Each row is followed by its class. Each block has new classes.
[ 39   4  -6   1  14   5  -6   5  13  -1   9 -13  23   3   1  -5   1   9
   4  -4   7 -15  -1   2  12  12 -12   3 -12   1   7  -3  -9  -2  -2  -6
  -5  -8   7  22   6] | GT
[ 28  -3   4  -2   8   5  -7   8  12   7 -14  -7  12   3   1  17  -4   5
   0  -1   3 -13  -4   6   3  13  -6   2  -8  -2  -9  -3  -3  -4   1  -7
  -8   2  12   2   4] | GT
[ 30  10  -6  -4   6   6  -3   6  14   8 -10  -3  12   8   3   2   0   9
   0   0   9 -13   2   0   7   7  -6   8  -8  -1  -2  -7  -5   0  -1  -9
  -5   1   0  -2   8] | GT
[ 30   2  -2   2  -2   5  -1   6  10   1 -27 -19  32   2  17  -2  -7   1
  13   0  -1 -20   1  -3   9  10  -5  -5  -4   1   4  -6  -4 -10   0 -14
   2 -11   1   4   3] | GT
[ 28   1  -1  -6  11   6   0   4  15  -1 -13  -7  18   0  -8  -5   7  20
  -5   0   7  -8  10   3   9   9  -9   2 -15   4   8  -8   0   2   3  -8
  -2  -2   8  10   3] | GT
[ 29   3 -10  -4   3   6  -7   7  14   6 -22  -9  20  -4   5   3  -1   5
   2   2   4 -18   4  -5   4   5  -6  -5  -5  -5  11  -7  -6 -18  -2  -8
   0  -5   0   3   6] | GT
[ 19  10  -2   3  11   8  -2  11   6   0 -27   9   9   8   2  -2  -7   0
  -4   3   5 -15  10   2   4   7   0   1  -2   1  10  -9  -3 -14  -2  -5
  -1  -5   3   0   5] | GT
[ 21   4   1  -1   9   4  -8   3  11   7 -21  -6  22  -1   2   3   2   0
  -1   1   0 -20   0  -2  -2  11   1   2   4  -2  10  -4  -5   1  -1  -5
  -6  -4   4   0   4] | GT
[ 26   0 -10  -2  -2   2   0   7   6   1 -10 -13  14   0   2  -6   5   8
   6  -4   1  -3  -1  23   0   8 -11   3  -8   1   6  -1   4 -10  -7 -12
   5  -2   3   3   3] | GT
[ 25  10   4   2  10  13   0  11  11   8 -33 -21  18   4   4   0  -4  -2
   8  -3   1 -21   3  -1  10  -1  -2   0  -2   0   5  -9  -5 -20  -4 -10
  -1 -11   6   4   3] | GT
[ 15  11   1   1   1   5  -5  -1  11   9 -15 -11   4   3   6  -4  -1   5
   5  -2  -1 -13  -1   1  10   8  -3   2  -3  -2  17  -1  -6 -13  -6  -5
  -2   4   2  -1   7] | GT
[ 22  16  -1  -4  -2  -7  -1   8   3  12 -17   1  -4   0  -1   6   3  -3
  -5   7   2 -15  10  13   3   7  22   2   1  -4   0  -2  -4   3 -11   7
  -5   0   4   6   5] | RT
[ 31   4  -4   4  10   5  -9   4  13   4  -8  -8  11  -4  14  -7  -3   1
   2   7   7  -7  -6  -3  15   7 -17  24  -3   3   5  -7  -1  -7  -4   3
  -2   3   0  -6   5] | GT
[ 25  12  -9   2  -1   4   0   8  10   4 -25  -9  24  -1  -7   1  -1   5
   0  -1  -6 -20  -2   4   7  10   6  -2  -9   8   9 -11  -6 -18   8  -6
   3  -8   2   0  13] | GT
[ 25   3  -5  -4  -4   4   7   4  -3   9 -23   0  -1  11  -1   9  -9   2
  -7   6  -1 -13  23  13   6   2  24   0 -10  -7   5  -2   1   7  18   1
 -12   2   4  10   1] | RT
[ 24   5  -2   2  -1 -10   9  10  10   7 -23 -13  17   3  -4   3   1   0
  11   3  -3 -12   4   0   4   8   8  -4   0   0   8  -2  -5  -8  -1 -15
  -7  -8   1   3   1] | GT
[ 38  15   5  -1   6  -5   6   8   3   8 -30 -11   0   3  21   9  -2 -14
   3   9  -9 -29  11   6   7  -2  18  -3   8  -3  11  -1  -7  -2   6   0
 -11  -7  -2   6   6] | RT
[ 22   5   2   0   1   3   2   2  -3  10 -19  -3 -13   3   3  13   0  -4
  -2   7  -3 -13  15   9   1   0  24  -1   1  -4   7  -9  -6  -2   3   4
  -6   0  -2   4   0] | RT
[ 28  11  -3  -2   4   4  -5   5  13   1 -10  -7  16   3   6  -2   0  12
   1  -3   4 -11   1   2  11   8  -5   3  -6   3   5  -3  -4 -14  -3  -6
   0  -6  10  -2  11] | GT
[ 24  -6  -2   3   0   3  -5   8  14   5  -5  -3  14  -9  -2  -7  -4   3
   2   3   7 -10  -4  -7   0   6 -14  10 -13   0   1  -3  -5  -9  -6  -2
   0  -2  -1  -2  11] | GT
[ 32   4  -3   3   4   5  -6   8  16   7 -12  -6  22   1   0  -3  -6   7
   3   5   5 -11   1   8   5   5  -4   6 -11  -2   6  -4   1 -11 -11  -6
  -3   2   5  -1   8] | GT
[ 22   6  -3  -4   4   7   6   1  11   6 -17   7   0   9  13   7  -4   1
   0   5   1  -9   9   7   5   1  20   1  -5  -8   7  -2  -1  17  12   3
  -7   2   7   9   6] | RT
